Below is a small trained network, with its code and all its weights. Each question gives an input and a class and asks what happens when units are switched off, that is, made to give their printed mean instead of their output.

import numpy as np


def w(rows, s, z=0):
    codes = np.array(rows[::2]) - 128.0
    scale = np.full(codes.shape[1], s)
    scale[-1] = z or s
    return codes * scale


def norm(h):
    return h / np.sqrt((h * h).mean(-1, keepdims=True) + 1e-5)


def f(y):
    return np.maximum(y, 0)


def log_softmax(a):
    a = a - a.max(-1, keepdims=True)
    return a - np.log(np.exp(a).sum(-1, keepdims=True))


def net(x, mask):
    res = np.array(x, float).reshape(1, 3) / 4 @ E
    u = 0
    for l in range(2):
        y = f(norm(res) @ A[l][:, :-1].T + A[l][:, -1])
        res = res + np.where(mask[u : u + 10], y, B[l][:, -1]) @ B[l][:, :-1]
        u += 10
    return log_softmax(norm(res)[-1] @ U[:, :-1].T + U[:, -1])


A, B = {}, {}
E = w([
[98,67,174,131,139,197,125,159,209,165,118,35],'x0',
[92,66,64,15,52,209,235,40,3,245,191,137],'x1',
[181,51,44,99,213,62,52,245,131,201,232,116],'x2',
],0.0052)
A[0] = w([
[125,135,176,130,150,143,119,130,159,111,125,122,134],'L0N1',
[162,90,79,109,105,188,141,97,125,140,131,129,116],'L0N2',
[63,158,125,91,157,94,151,158,99,105,113,236,64],'L0N3',
[126,151,166,136,118,94,113,109,134,126,147,127,102],'L0N4',
[166,123,93,162,150,99,107,151,139,114,125,108,124],'L0N5',
[90,104,115,109,138,180,136,179,170,127,82,72,3],'L0N6',
[119,145,146,143,117,145,143,102,136,104,100,123,111],'L0N7',
[111,141,206,109,119,102,130,112,102,145,171,127,84],'L0N8',
[123,119,184,139,138,133,133,121,120,133,139,2,35],'L0N9',
[171,119,112,110,119,145,121,121,135,94,130,102,93],'L0N10',
],0.0079,0.0066)
B[0] = w([
[61,129,149,87,119,81,189,105,49,185,178,75,229],'L0N1',
[80,167,136,137,113,55,141,143,76,156,160,28,241],'L0N2',
[228,82,101,205,79,164,79,78,212,173,167,71,182],'L0N3',
[117,129,104,75,139,134,124,158,68,149,136,130,161],'L0N4',
[76,171,109,92,91,87,136,122,58,182,165,48,252],'L0N5',
[218,55,88,223,87,165,75,113,216,169,141,46,178],'L0N6',
[89,92,16,109,128,146,108,222,130,156,90,107,215],'L0N7',
[103,98,122,128,148,114,122,136,146,139,115,124,139],'L0N8',
[253,75,83,202,77,171,81,98,214,135,149,94,184],'L0N9',
[117,90,98,142,142,139,156,136,134,106,89,131,128],'L0N10',
],0.0062,0.0042)
A[1] = w([
[148,83,123,99,203,120,101,195,137,121,151,174,62],'L1N1',
[202,181,77,162,105,63,111,83,92,81,137,250,2],'L1N2',
[114,135,46,164,110,80,112,180,115,135,107,81,179],'L1N3',
[107,174,155,147,103,152,152,99,146,64,62,165,72],'L1N4',
[114,139,174,157,89,171,156,82,152,89,68,127,86],'L1N5',
[125,148,183,163,182,93,81,177,193,85,105,99,97],'L1N6',
[122,167,204,115,114,89,133,102,113,121,167,85,133],'L1N7',
[217,114,140,162,110,145,106,77,172,118,164,154,93],'L1N8',
[153,80,124,139,187,87,129,190,147,120,150,162,85],'L1N9',
[132,188,173,177,149,49,109,154,144,52,97,143,63],'L1N10',
],0.013,0.0034)
B[1] = w([
[81,194,123,104,150,122,93,158,154,104,92,135,153],'L1N1',
[151,43,143,174,125,174,109,167,198,169,146,1,167],'L1N2',
[134,161,159,141,136,131,126,110,140,76,91,181,248],'L1N3',
[92,185,112,83,191,120,83,192,164,108,99,163,161],'L1N4',
[180,140,98,123,206,60,54,197,135,128,184,156,167],'L1N5',
[135,74,98,108,72,153,183,84,59,189,180,94,192],'L1N6',
[131,109,145,133,126,139,140,120,143,106,109,170,171],'L1N7',
[127,119,178,157,127,147,145,111,149,85,81,150,147],'L1N8',
[136,142,93,111,175,130,103,176,149,126,120,151,158],'L1N9',
[94,119,126,95,82,134,189,70,69,165,149,130,183],'L1N10',
],0.0097,0.017)
U = w([
[70,124,115,67,69,117,225,64,2,176,177,131,253],'0',
[109,199,75,74,228,87,47,230,148,111,126,174,78],'1',
[190,42,130,204,108,180,100,138,205,159,146,11,5],'2',
[128,150,212,167,129,138,147,79,158,32,51,219,146],'3',
],0.0083,0.00038)

Each question gives the input, the list of numbers given to net, and the class t.
The units are the neurons (one row each of A and B). Each row of codes is followed by its name. A weight is (code - 128) times the scale printed after its matrix; where a second scale follows, it is the last column's (A, B and U).
mask holds one flag per neuron, layer by layer. A switched-off neuron (its flag False) gives its mean, the last column of its row in B, instead of its output. The means were averaged over made-up inputs and are rounded, as every weight is.
A unit's drop is (log p(t) with every unit on - log p(t) with that unit switched off) / (log p(t) with every unit on - log p(t) with every unit switched off).
The circuit of an input: a set's keep is (log p(t) with only the set's units on - log p(t) with every unit switched off) / (log p(t) with every unit on - log p(t) with every unit switched off). Starting from the 12 units with the biggest drops (on a tie, the unit counted first), units are removed one at a time, each time the one whose removal leaves the highest keep (on an exact tie, the one counted first), for as long as the keep stays at least 0.8.
circuit, biggest first: the units of the circuit, biggest drop first
most important unit: the unit with the biggest drop
top k neurons: the k neurons with the biggest drops, biggest first
k most important neurons of layer l: the k neurons of layer l with the biggest drops, biggest first
drop when u is switched off: that unit's drop, to one decimal
input [3,-3,2], class 3: 2 most important neurons of layer 0 -> L0N5, L0N1
input [3,3,-3], class 3: circuit, biggest first -> L1N6
input [-8,-8,0], class 0: 2 most important neurons of layer 1 -> L1N10, L1N6
input [-1,0,-3], class 3: circuit, biggest first -> L0N7, L1N3
input [0,-3,3], class 3: top 2 neurons -> L0N5, L1N3
input [1,-1,0], class 3: top 2 neurons -> L1N6, L1N2
input [6,-2,6], class 1: 3 most important neurons of layer 1 -> L1N2, L1N9, L1N1
input [1,-4,-5], class 1: top 2 neurons -> L1N4, L1N5
input [-7,-6,3], class 2: top 2 neurons -> L1N2, L0N2
input [6,-3,-6], class 1: 3 most important neurons of layer 0 -> L0N2, L0N3, L0N5
input [-6,3,-6], class 1: 2 most important neurons of layer 1 -> L1N4, L1N5
input [-1,-3,3], class 3: top 2 neurons -> L0N5, L1N3
input [5,0,5], class 1: top 2 neurons -> L1N2, L0N3
input [-5,-8,-5], class 0: most important unit -> L1N10
input [5,-5,-5], class 0: top 3 neurons -> L1N6, L1N2, L0N3
input [-6,0,-7], class 1: 2 most important neurons of layer 1 -> L1N4, L1N5
input [-5,3,4], class 2: top 2 neurons -> L1N2, L0N7
input [4,2,-8], class 1: drop when L0N10 is switched off -> 0.0
input [-7,0,-3], class 2: drop when L1N2 is switched off -> 0.5
input [3,1,-5], class 1: most important unit -> L1N5
